Below are the code and all the weights of a small trained network. Each question names an input and a target symbol and asks about switching units off, where a switched-off unit gives its printed mean instead of its output.

import numpy as np


def w(rows, s, z=0):
    codes = np.array(rows[::2]) - 128.0
    scale = np.full(codes.shape[1], s)
    scale[-1] = z or s
    return codes * scale


def norm(h):
    return h / np.sqrt((h * h).mean(-1, keepdims=True) + 1e-5)


def f(y):
    return np.maximum(y, 0)


def softmax(a):
    e = np.exp(a - a.max(-1, keepdims=True))
    return e / e.sum(-1, keepdims=True)


def log_softmax(a):
    a = a - a.max(-1, keepdims=True)
    return a - np.log(np.exp(a).sum(-1, keepdims=True))


def net(x, mask):
    ids = ['βγελφψω'.index(c) for c in x.split()]
    T = len(ids)
    res = E[ids] + P[:T]
    u = 0
    for l in range(3):
        q, k, v = (norm(res) @ M[l].T for M in (Q, K, V))
        z = softmax(np.where(np.tri(T) > 0, q @ k.T / 2**0.5, -1e9)) @ v
        res = res + np.where(mask[u], z, O[l][:, -1]) @ O[l][:, :-1]
        u += 1
        y = f(norm(res) @ A[l][:, :-1].T + A[l][:, -1])
        res = res + np.where(mask[u : u + 8], y, B[l][:, -1]) @ B[l][:, :-1]
        u += 8
    return log_softmax(norm(res)[-1] @ U[:, :-1].T + U[:, -1])


Q, K, V, O, A, B = {}, {}, {}, {}, {}, {}
E = w([
[98,244,121,126],'β',
[75,129,94,137],'γ',
[93,91,172,118],'ε',
[142,183,63,109],'λ',
[64,100,88,143],'φ',
[132,133,186,118],'ψ',
[129,104,255,161],'ω',
],0.0085)
P = w([
[173,57,96,2],'0',
[197,79,113,70],'1',
[176,85,131,94],'2',
[142,93,139,132],'3',
[124,102,147,163],'4',
[109,119,155,190],'5',
[98,125,175,216],'6',
[68,136,147,232],'7',
],0.0045)
Q[0] = w([
[43,109,95,123],'L0H1',
[2,129,163,207],'L0H1',
],0.0076)
K[0] = w([
[34,142,89,255],'L0H1',
[65,239,102,253],'L0H1',
],0.0056)
V[0] = w([
[140,199,110,151],'L0H1',
[75,253,72,88],'L0H1',
],0.0027)
O[0] = w([
[159,100,143,43,70],'L0H1',
[159,228,82,3,255],'L0H1',
],0.0033,0.00072)
A[0] = w([
[202,121,64,83,11],'L0N1',
[94,231,113,154,206],'L0N2',
[187,39,108,239,133],'L0N3',
[253,49,134,170,253],'L0N4',
[58,101,106,48,36],'L0N5',
[154,209,147,70,138],'L0N6',
[191,157,24,135,212],'L0N7',
[41,173,35,127,224],'L0N8',
],0.0043,0.0014)
B[0] = w([
[193,85,208,84,141],'L0N1',
[88,60,80,141,199],'L0N2',
[143,144,103,1,163],'L0N3',
[84,167,162,44,157],'L0N4',
[147,154,227,144,162],'L0N5',
[46,127,65,134,167],'L0N6',
[30,59,132,120,175],'L0N7',
[151,77,220,66,254],'L0N8',
],0.0042,0.0045)
Q[1] = w([
[254,152,95,135],'L1H1',
[69,30,212,120],'L1H1',
],0.007)
K[1] = w([
[120,37,62,21],'L1H1',
[52,254,108,135],'L1H1',
],0.0077)
V[1] = w([
[175,2,134,60],'L1H1',
[156,204,179,158],'L1H1',
],0.0051)
O[1] = w([
[90,119,98,247,250],'L1H1',
[254,192,125,77,21],'L1H1',
],0.004,0.0021)
A[1] = w([
[132,131,255,117,143],'L1N1',
[70,141,136,165,99],'L1N2',
[81,178,36,76,165],'L1N3',
[78,57,163,206,84],'L1N4',
[140,56,93,145,66],'L1N5',
[124,224,96,67,253],'L1N6',
[103,154,204,158,181],'L1N7',
[219,118,49,36,184],'L1N8',
],0.0051,0.0021)
B[1] = w([
[87,122,17,151,224],'L1N1',
[165,110,133,77,193],'L1N2',
[153,74,197,223,200],'L1N3',
[198,193,54,92,255],'L1N4',
[172,231,176,100,161],'L1N5',
[188,83,88,2,183],'L1N6',
[118,71,53,115,214],'L1N7',
[162,8,162,158,141],'L1N8',
],0.0038,0.0037)
Q[2] = w([
[184,184,235,233],'L2H1',
[255,162,169,90],'L2H1',
],0.007)
K[2] = w([
[124,98,77,117],'L2H1',
[138,1,98,108],'L2H1',
],0.0074)
V[2] = w([
[147,8,212,200],'L2H1',
[63,128,254,91],'L2H1',
],0.0049)
O[2] = w([
[255,168,136,234,248],'L2H1',
[51,182,233,145,210],'L2H1',
],0.0071,0.0014)
A[2] = w([
[223,82,179,32,57],'L2N1',
[254,103,60,76,127],'L2N2',
[145,235,190,134,75],'L2N3',
[109,97,220,208,70],'L2N4',
[167,74,97,56,24],'L2N5',
[120,202,202,3,164],'L2N6',
[179,101,135,101,4],'L2N7',
[46,72,130,67,185],'L2N8',
],0.006,0.0023)
B[2] = w([
[142,31,254,60,138],'L2N1',
[107,161,168,83,161],'L2N2',
[121,176,177,71,137],'L2N3',
[121,176,118,76,163],'L2N4',
[171,158,101,87,144],'L2N5',
[183,63,122,152,186],'L2N6',
[82,112,125,115,129],'L2N7',
[127,188,121,142,253],'L2N8',
],0.0085,0.0059)
U = w([
[70,218,121,143,13],'β',
[175,169,153,98,20],'γ',
[221,212,189,195,168],'ε',
[150,152,98,114,56],'λ',
[153,2,167,51,228],'φ',
[178,189,5,17,90],'ψ',
[36,9,96,188,253],'ω',
],0.0068,0.0033)

Each question gives the input, a string of symbols that net reads in full, and the target symbol t.
The units are the heads (2 rows each of Q, K, V and O) and the neurons (one row each of A and B). Each row of codes is followed by its name. A weight is (code - 128) times the scale printed after its matrix; where a second scale follows, it is the last column's (O, A, B and U).
mask holds one flag per unit, layer by layer, with each layer's heads first. A switched-off unit (its flag False) gives its mean, the last column of its rows in O or B, instead of its output. The means were averaged over made-up inputs and are rounded, as every weight is.
A unit's drop is (log p(t) with every unit on - log p(t) with that unit switched off) / (log p(t) with every unit on - log p(t) with every unit switched off).
The circuit of an input: a set's keep is (log p(t) with only the set's units on - log p(t) with every unit switched off) / (log p(t) with every unit on - log p(t) with every unit switched off). Starting from the 12 units with the biggest drops (on a tie, the unit counted first), units are removed one at a time, each time the one whose removal leaves the highest keep (on an exact tie, the one counted first), for as long as the keep stays at least 0.8.
units of the circuit, in order: the units of the circuit, biggest drop first
most important unit: the unit with the biggest drop
k most important neurons: the k neurons with the biggest drops, biggest first
top k neurons in layer l: the k neurons of layer l with the biggest drops, biggest first
input ψ β φ γ, target β: 3 most important neurons : L0N2, L2N8, L1N4
input ψ λ φ φ ψ β β, target ψ: 4 most important neurons : L1N6, L2N8, L0N8, L2N6
input λ φ φ φ ω λ β ψ, target φ: units of the circuit, in order : L1H1, L2N1
input φ ε λ ψ ψ ω φ φ, target ε: 3 most important neurons : L0N7, L0N2, L0N6
input ψ γ ψ λ φ, target ψ: 3 most important neurons : L1N4, L0N8, L0N2
input φ ω φ φ, target ε: units of the circuit, in order : L2H1
input φ λ φ φ λ β λ, target φ: 2 most important neurons : L0N7, L0N8
input φ γ γ, target ω: 2 most important neurons : L1N4, L2N8
input β β γ, target φ: 3 most important neurons : L0N8, L2N6, L1N8
input ω φ λ, target ε: units of the circuit, in order : L2H1, L0N1, L1H1
input λ φ ε, target ω: top 2 neurons in layer 1 : L1N6, L1N4
input φ ε β φ φ ψ, target β: 2 most important neurons : L0N2, L1N1
input β φ ψ, target β: 4 most important neurons : L2N8, L0N8, L1N1, L1N4
input β φ φ, target β: most important unit : L2N8
input φ ψ φ γ, target ψ: top 3 neurons in layer 2 : L2N2, L2N6, L2N5
input λ ω φ β γ, target φ: top 2 neurons in layer 2 : L2N6, L2N1
input λ φ γ, target ω: 3 most important neurons : L0N7, L2N8, L1N4
input φ ψ φ φ ψ, target ψ: 3 most important neurons : L0N8, L1N1, L1N3
input γ ε ω φ φ β ψ β, target ψ: top 3 neurons in layer 1 : L1N6, L1N7, L1N1
input β φ λ, target β: 3 most important neurons : L0N7, L1N4, L0N6
input λ β β, target φ: top neuron in layer 2 : L2N6
input λ ψ ω β φ, target φ: top 2 neurons in layer 0 : L0N8, L0N3
input β β φ γ φ φ λ ω, target β: 3 most important neurons : L1N1, L2N4, L1N7
input φ γ ψ β φ φ φ β, target ω: top 3 neurons in layer 1 : L1N6, L1N4, L1N3
input ω ψ ψ, target ε: top 2 neurons in layer 1 : L1N6, L1N4
